Each row has a hidden trait or not; one of two labels after the row says which. A new part has a new trait and new labels.
(in the rows, 100 means zero)
93  103  83  105  125  93  80  117  114  106  121  88  109  71  102  98  104  94  110  69  107  110  71  91  119  112  114  112  102  44  88  98  99  98  104  82  108  98  94  83  123  134  96  103  111  44  95  99  100  81  101  100  112  100  137  86  85  99  93  122  96  94  63  112  97  83  103 -> MP
71  151  123  131  94  117  42  72  89  86  141  59  102  101  42  94  113  93  121  72  81  107  94  177  166  100  132  91  98  26  72  140  94  73  88  69  83  125  132  116  104  130  93  101  90  94  76  86  114  42  109  154  119  76  151  47  85  104  111  110  29  80  44  66  75  70  130 -> QD
106  76  86  108  69  93  116  109  97  117  99  103  105  73  124  90  121  96  92  98  109  101  134  71  77  86  97  103  103  159  146  75  91  91  106  122  105  129  81  75  89  109  109  103  106  57  107  115  105  99  95  104  99  106  80  108  109  113  85  98  105  101  131  100  119  74  97 -> QD
100  117  79  169  101  92  57  122  99  130  135  107  113  81  102  92  124  94  103  86  100  98  56  102  91  107  113  127  120  5  114  88  94  69  103  87  109  124  88  54  109  137  108  104  104  59  98  105  111  100  100  97  111  105  111  54  99  99  95  118  86  96  80  101  94  90  112 -> MP
94  98  88  92  126  92  87  118  107  106  120  90  107  59  101  97  109  93  109  74  111  99  72  89  111  107  113  113  95  60  104  91  99  95  110  87  111  88  96  78  122  125  101  104  117  49  99  106  100  88  101  92  109  98  125  86  84  100  91  119  101  94  64  108  104  83  94 -> MP
90  111  87  130  116  96  54  118  106  115  133  92  109  77  96  97  112  96  114  81  103  103  53  109  117  113  118  120  109  0  93  99  98  82  105  76  108  109  99  71  117  135  100  102  110  45  93  102  109  79  103  108  115  100  133  61  89  99  97  125  84  96  59  100  90  87  105 -> MP
102  108  82  177  79  94  54  119  96  135  128  110  114  86  107  91  128  98  101  100  102  104  69  96  86  103  113  126  124  29  122  87  94  69  102  93  107  138  89  60  101  133  109  103  100  51  96  106  113  94  99  109  111  105  96  51  108  103  95  116  86  100  98  97  96  87  109 -> MP
95  118  85  81  118  96  127  107  116  106  114  96  97  60  88  93  98  85  104  58  105  92  87  97  109  107  110  88  96  88  88  101  95  98  101  98  107  67  99  76  118  117  96  108  109  78  107  95  93  93  99  78  108  97  133  99  79  102  90  114  99  86  58  117  102  88  103 -> MP
100  72  79  157  97  87  39  129  95  128  125  104  122  82  137  97  126  107  107  108  114  118  68  75  89  103  108  141  118  35  140  70  92  79  111  89  113  151  76  64  105  141  109  99  108  19  94  117  117  90  98  116  110  111  91  62  112  103  93  121  102  110  108  95  103  77  93 -> MP
100  113  76  158  95  92  69  121  107  130  132  113  110  84  104  92  120  94  101  86  102  100  61  100  102  112  111  122  124  7  107  92  94  73  101  86  108  119  87  57  111  138  106  105  102  60  98  100  109  93  100  99  114  106  114  58  97  99  94  123  85  97  81  107  93  92  113 -> MP
96  110  98  86  71  100  136  89  106  102  101  93  95  71  88  91  121  88  95  72  97  97  137  106  110  88  105  83  94  168  108  104  95  92  94  118  97  100  100  104  93  106  102  106  97  78  105  97  99  88  98  104  103  94  107  110  92  111  90  96  86  87  105  102  106  77  109 -> QD
93  105  89  120  78  99  95  101  109  112  115  95  105  91  107  92  115  93  101  86  100  112  105  100  113  100  113  102  112  84  104  101  93  86  94  101  99  125  94  84  102  123  104  103  96  57  99  99  106  86  99  116  112  103  113  88  97  106  97  108  83  95  100  99  97  76  108 -> QD
93  90  104  37  47  105  177  69  114  87  75  83  86  89  108  91  101  87  94  66  99  116  190  86  127  79  101  59  84  200  107  115  92  116  87  133  90  105  99  117  84  87  98  106  88  67  108  95  97  79  96  122  102  95  106  150  93  120  87  83  91  89  134  102  112  69  103 -> MP

New part:
95  76  85  69  99  111  125  130  75  89  89  76  112  58  93  104  100  120  62  99  111  89  113  96  115  104  88  71  102  118  118  108  108  135  106  92  107  112  90  102  129  111  119  102  86  74  96  74  113  111  83  107  111  96 -> CM
99  93  84  86  114  79  126  97  91  76  88  79  113  92  106  115  89  119  94  107  81  111  117  99  80  115  99  107  93  99  123  104  87  83  91  115  114  135  126  111  67  112  90  86  115  80  109  48  137  127  110  96  99  109 -> TC
104  90  109  125  92  106  79  129  116  119  132  122  74  141  96  54  96  92  103  88  124  102  102  104  95  96  118  110  101  105  83  103  102  119  87  99  90  84  104  91  95  87  130  105  98  139  94  177  75  72  96  99  98  101 -> CM
92  91  111  80  123  112  102  95  72  110  89  67  101  55  85  127  112  104  84  75  120  85  109  90  103  84  82  77  109  99  69  104  107  136  112  96  98  93  82  98  122  101  106  90  84  82  92  78  118  78  98  108  128  103 -> CM
101  103  105  130  86  97  79  98  112  106  122  119  73  150  109  81  99  92  135  102  103  107  95  108  103  100  118  114  90  95  81  99  95  97  90  104  84  83  113  97  77  82  115  104  96  137  102  160  77  88  98  90  87  102 -> CM
102  97  107  120  90  101  73  106  108  113  123  136  84  130  102  68  119  81  147  93  119  104  87  111  105  89  112  102  104  99  80  99  101  110  91  100  95  85  106  88  108  77  119  105  101  133  93  172  80  86  95  91  98  104 -> CM
99  92  84  74  99  98  128  156  47  79  90  104  127  84  99  83  79  127  66  102  99  95  118  100  119  125  86  97  102  122  124  107  105  118  88  96  125  119  101  100  137  110  111  100  105  64  102  102  136  120  83  103  107  91 -> CM
103  98  76  85  87  82  124  151  88  75  100  110  123  117  114  62  66  122  88  121  89  104  115  109  106  129  107  113  93  118  113  104  103  86  81  99  128  132  100  105  89  108  99  107  107  101  113  104  118  123  91  93  83  103 -> TC
103  108  90  113  99  88  116  90  118  91  108  104  100  145  97  97  95  100  111  111  74  123  99  104  86  114  120  124  89  95  105  94  87  46  84  115  102  117  118  101  43  107  90  88  107  112  105  98  107  119  121  92  79  106 -> TC
94  91  101  83  115  101  113  106  74  96  83  63  104  55  87  128  110  104  64  90  111  94  121  89  133  106  82  80  118  113  112  99  105  127  106  94  98  102  85  103  128  102  102  91  91  69  93  66  107  101  102  113  123  95 -> CM
96  87  113  98  121  112  95  61  102  119  104  70  83  68  82  133  124  94  95  79  121  97  95  92  100  79  90  87  111  89  90  98  104  133  115  99  75  82  88  90  108  87  102  87  90  104  89  85  81  60  106  109  130  92 -> CM
110  85  78  83  81  100  116  165  60  85  111  110  100  113  98  59  78  122  70  88  120  97  117  106  121  125  98  93  104  125  96  108  105  134  80  89  105  112  90  98  135  94  130  111  101  87  100  144  103  106  77  93  109  86 -> CM
92  86  93  66  98  103  114  135  85  96  75  69  130  52  90  116  95  117  63  89  96  92  107  94  109  102  76  81  108  112  113  105  107  114  107  88  108  117  87  102  141  114  90  99  97  77  95  56  117  100  87  94  114  90 -> CM
110  99  86  114  89  85  105  124  111  87  114  126  113  135  111  66  71  105  92  118  84  116  105  102  93  123  121  118  90  109  100  103  91  74  77  108  123  130  130  97  77  99  107  104  113  104  107  120  111  127  100  91  78  103 -> TC
92  89  99  93  136  86  119  65  105  94  84  53  98  78  92  144  113  102  104  101  79  110  102  91  92  84  92  93  103  88  119  95  95  76  104  111  87  116  113  102  74  105  73  77  95  94  98  38  113  107  126  111  105  119 -> TC
99  101  97  126  96  91  105  113  132  101  118  122  81  162  105  77  90  98  117  106  90  117  94  102  86  103  129  127  93  95  88  94  92  76  79  111  112  105  133  91  60  85  119  100  112  142  101  145  95  112  105  83  88  96 -> TC
98  90  108  106  90  105  83  128  85  110  112  114  83  102  97  89  107  95  99  86  131  95  90  114  120  94  104  94  109  99  77  96  116  158  88  87  91  85  76  89  140  83  126  105  91  109  85  163  82  70  92  98  100  88 -> CM
95  122  118  133  111  112  81  76  131  116  116  122  76  138  98  120  107  81  145  95  102  110  95  93  92  86  116  112  99  82  83  97  100  95  110  110  79  80  101  93  69  84  111  87  88  137  96  128  77  78  115  103  107  109 -> TC
106  78  85  78  94  100  110  153  60  82  86  81  110  60  93  84  88  114  68  91  125  93  127  98  126  110  91  92  109  120  97  108  101  142  94  91  107  112  72  107  138  101  125  103  98  79  98  96  107  106  81  103  112  96 -> CM
100  95  109  107  99  111  83  113  101  117  109  115  77  111  98  77  110  88  115  90  123  95  101  105  95  91  100  94  102  102  82  96  113  138  87  96  84  67  76  86  134  75  141  112  101  120  87  156  80  69  89  102  119  97 -> CM
